Here is a tiny trained network, its code and every weight. The questions are about switching its units off for an input and a class, where a switched-off unit gives its printed mean instead of its output.

import numpy as np


def w(rows, s, z=0):
    codes = np.array(rows[::2]) - 128.0
    scale = np.full(codes.shape[1], s)
    scale[-1] = z or s
    return codes * scale


def f(y):
    return np.maximum(y, 0)


def log_softmax(a):
    a = a - a.max(-1, keepdims=True)
    return a - np.log(np.exp(a).sum(-1, keepdims=True))


def net(x, mask):
    res = np.array(x, float).reshape(1, 3) / 4 @ E
    y = f(res @ A[0][:, :-1].T + A[0][:, -1])
    res = res + np.where(mask, y, B[0][:, -1]) @ B[0][:, :-1]
    return log_softmax(res[-1] @ U[:, :-1].T + U[:, -1])


A, B = {}, {}
E = w([
[165,31,42,130,129,171,245,199,152,64],'x0',
[170,89,217,26,187,89,157,247,203,198],'x1',
[233,62,97,147,177,168,23,38,207,185],'x2',
],0.014)
A[0] = w([
[80,144,88,96,127,92,219,167,84,73,249],'n1',
[223,25,62,184,133,241,98,24,159,94,122],'n2',
[102,185,21,177,30,165,164,116,139,75,211],'n3',
[42,229,182,110,64,2,154,206,117,174,254],'n4',
[143,218,152,167,98,106,49,77,103,53,247],'n5',
[132,181,167,88,109,67,73,49,191,199,119],'n6',
[52,240,141,187,97,84,19,38,44,179,212],'n7',
[97,182,193,112,138,52,85,109,116,186,128],'n8',
],0.0085,0.0036)
B[0] = w([
[69,134,94,139,164,120,136,154,157,109,197],'n1',
[159,176,253,94,74,153,177,79,115,173,229],'n2',
[57,144,102,153,112,151,44,153,74,104,200],'n3',
[91,167,124,163,156,126,181,89,45,92,214],'n4',
[159,177,103,128,84,96,168,184,144,127,204],'n5',
[166,130,187,114,154,80,46,80,130,162,197],'n6',
[186,116,110,106,84,94,180,147,206,61,252],'n7',
[139,147,138,151,179,141,131,51,56,138,188],'n8',
],0.013,0.028)
U = w([
[99,120,89,102,128,29,206,184,159,67,242],'0',
[109,149,171,167,110,166,173,53,45,138,119],'1',
[206,107,161,85,93,118,157,169,248,159,234],'2',
[146,101,155,127,156,88,22,70,144,176,6],'3',
[46,140,84,192,84,202,46,163,93,125,115],'4',
],0.011,0.0022)

Each question gives the input, the list of numbers given to net, and the class t.
The units are the neurons (one row each of A and B). Each row of codes is followed by its name. A weight is (code - 128) times the scale printed after its matrix; where a second scale follows, it is the last column's (A, B and U).
mask holds one flag per neuron, in row order. A switched-off neuron (its flag False) gives its mean, the last column of its row in B, instead of its output. The means were averaged over made-up inputs and are rounded, as every weight is.
A unit's drop is (log p(t) with every unit on - log p(t) with that unit switched off) / (log p(t) with every unit on - log p(t) with every unit switched off).
The circuit of an input: a set's keep is (log p(t) with only the set's units on - log p(t) with every unit switched off) / (log p(t) with every unit on - log p(t) with every unit switched off). Starting from all 8 units, units are removed one at a time, each time the one whose removal leaves the highest keep (on an exact tie, the one counted first), for as long as the keep stays at least 0.8.
units of the circuit, in order: the units of the circuit, biggest drop first
most important unit: the unit with the biggest drop
k most important neurons: the k neurons with the biggest drops, biggest first
drop when u is switched off: that unit's drop, to one decimal
input [8,0,7], class 1: most important unit	n7
input [0,-5,6], class 2: 2 most important neurons	(n4 n8)
input [0,-6,3], class 2: units of the circuit, in order	(n4 n7)
input [0,-7,7], class 2: 2 most important neurons	(n4 n7)
input [-2,0,-5], class 0: 3 most important neurons	(n2 n1 n6)
input [-1,5,8], class 3: 2 most important neurons	(n7 n6)
input [-1,8,-8], class 1: 2 most important neurons	(n4 n7)
input [-3,-8,1], class 2: 3 most important neurons	(n7 n4 n2)
input [-6,0,-3], class 0: 2 most important neurons	(n7 n2)
input [7,-1,-6], class 4: units of the circuit, in order	(n7 n3)
input [-6,0,8], class 2: 3 most important neurons	(n7 n3 n5)
input [7,0,7], class 1: 2 most important neurons	(n7 n2)
input [-1,7,0], class 1: 2 most important neurons	(n7 n4)
input [4,-7,-5], class 4: units of the circuit, in order	(n3)
input [-8,2,3], class 3: 2 most important neurons	(n6 n8)
input [-7,5,1], class 3: 2 most important neurons	(n6 n2)
input [2,0,-2], class 4: 2 most important neurons	(n7 n2)
input [-4,2,1], class 3: 2 most important neurons	(n2 n6)
input [-7,-3,7], class 2: drop when n7 is switched off	0.6
input [-7,-6,-3], class 0: drop when n7 is switched off	0.8
input [-4,-8,-4], class 0: most important neuron	(n7)
input [-7,-1,4], class 2: drop when n7 is switched off	1.2
input [-1,4,-6], class 1: drop when n7 is switched off	1.6
